Below are the code and all the weights of a small trained network. Each question names an input and a class and asks about switching units off, where a switched-off unit gives its printed mean instead of its output.

import numpy as np


def w(rows, s, z=0):
    codes = np.array(rows[::2]) - 128.0
    scale = np.full(codes.shape[1], s)
    scale[-1] = z or s
    return codes * scale


def f(y):
    return y / 2 * (1 + np.tanh(0.7978845608 * (y + 0.044715 * y**3)))


def log_softmax(a):
    a = a - a.max(-1, keepdims=True)
    return a - np.log(np.exp(a).sum(-1, keepdims=True))


def net(x, mask):
    res = np.array(x, float).reshape(1, 4) / 4 @ E
    y = f(res @ A[0][:, :-1].T + A[0][:, -1])
    res = res + np.where(mask, y, B[0][:, -1]) @ B[0][:, :-1]
    return log_softmax(res[-1] @ U[:, :-1].T + U[:, -1])


A, B = {}, {}
E = w([
[96,135,99,151,159,44,162,92,51,106,86,161],'x0',
[211,101,82,106,155,43,177,209,155,184,105,105],'x1',
[161,56,145,34,143,145,177,72,110,143,187,2],'x2',
[172,210,227,144,175,108,29,126,159,176,126,189],'x3',
],0.011)
A[0] = w([
[131,120,58,171,151,99,113,128,94,107,103,167,74],'N0',
[136,100,112,197,153,69,200,192,170,165,119,137,226],'N1',
[104,107,118,109,57,223,131,74,131,105,141,97,253],'N2',
[131,59,75,125,128,107,163,191,101,152,80,130,133],'N3',
[160,133,165,171,152,92,102,183,218,130,54,187,139],'N4',
[141,208,89,165,98,150,121,234,201,163,138,157,99],'N5',
[179,124,101,31,164,54,144,123,116,176,145,98,252],'N6',
[191,152,89,120,184,29,182,114,82,140,113,121,121],'N7',
[162,110,215,69,179,160,101,90,182,188,254,111,243],'N8',
[98,143,188,207,187,98,138,76,72,135,162,168,16],'N9',
],0.0095,0.0045)
B[0] = w([
[109,157,119,77,151,150,100,191,188,143,135,31,171],'N0',
[87,201,165,73,188,140,41,112,76,243,121,154,203],'N1',
[12,70,144,139,181,157,226,181,129,60,216,68,244],'N2',
[125,117,66,66,181,151,44,200,92,121,112,72,190],'N3',
[133,236,157,194,47,62,115,67,158,117,110,105,221],'N4',
[179,113,119,196,38,1,185,60,75,126,132,200,209],'N5',
[35,76,180,200,117,155,119,114,98,122,250,168,223],'N6',
[209,120,190,124,178,147,71,175,36,136,193,168,195],'N7',
[74,179,108,143,186,248,97,77,143,90,74,11,254],'N8',
[49,91,40,79,98,118,144,105,93,141,134,119,171],'N9',
],0.0087,0.015)
U = w([
[134,86,59,76,97,80,129,137,109,149,90,168,194],'0',
[101,134,149,121,220,205,73,166,99,107,141,89,160],'1',
[147,202,128,154,110,94,107,91,196,143,41,112,83],'2',
[195,87,118,92,138,144,172,147,168,80,103,186,3],'3',
[159,101,170,207,96,86,125,139,88,124,195,224,90],'4',
[76,1,95,189,109,162,254,99,138,60,164,81,201],'5',
],0.0086,0.0035)

Each question gives the input, the list of numbers given to net, and the class t.
The units are the neurons (one row each of A and B). Each row of codes is followed by its name. A weight is (code - 128) times the scale printed after its matrix; where a second scale follows, it is the last column's (A, B and U).
mask holds one flag per neuron, in row order. A switched-off neuron (its flag False) gives its mean, the last column of its row in B, instead of its output. The means were averaged over made-up inputs and are rounded, as every weight is.
A unit's drop is (log p(t) with every unit on - log p(t) with that unit switched off) / (log p(t) with every unit on - log p(t) with every unit switched off).
The circuit of an input: a set's keep is (log p(t) with only the set's units on - log p(t) with every unit switched off) / (log p(t) with every unit on - log p(t) with every unit switched off). Starting from all 10 units, units are removed one at a time, each time the one whose removal leaves the highest keep (on an exact tie, the one counted first), for as long as the keep stays at least 0.8.
units of the circuit, in order: the units of the circuit, biggest drop first
most important unit: the unit with the biggest drop
top k neurons: the k neurons with the biggest drops, biggest first
drop of u: that unit's drop, to one decimal
input [0,-4,-7,6], class 2: top 2 neurons : [N4 N6]
input [-2,1,-3,-7], class 1: units of the circuit, in order : [N3]
input [2,-8,-4,3], class 5: units of the circuit, in order : [N9 N1]
input [3,-5,-5,0], class 2: units of the circuit, in order : [N2 N6]
input [5,-2,0,2], class 0: units of the circuit, in order : [N8 N6 N9]
input [8,-7,-2,6], class 0: top 3 neurons : [N9 N8 N2]
input [-5,8,-1,1], class 4: top 2 neurons : [N5 N6]
input [4,5,4,-1], class 1: top 2 neurons : [N5 N3]
input [3,-1,-1,-3], class 1: top 3 neurons : [N5 N2 N6]
input [-4,-2,-7,3], class 4: top 2 neurons : [N5 N8]
input [-4,4,-8,6], class 2: top 4 neurons : [N4 N6 N7 N2]
input [2,-7,5,3], class 5: top 4 neurons : [N1 N2 N7 N3]
input [6,-7,1,5], class 5: top 2 neurons : [N9 N1]
input [-7,3,-5,-5], class 0: units of the circuit, in order : [N6 N8]
input [-4,-7,8,2], class 5: units of the circuit, in order : [N2]
input [4,5,-8,-2], class 2: top 3 neurons : [N4 N0 N6]
input [-5,3,-6,1], class 2: drop of N1 : 0.1
input [-3,7,-5,0], class 4: drop of N5 : 0.8
input [-1,-3,8,2], class 5: drop of N2 : 0.8
input [-8,6,1,-6], class 1: most important unit : N1
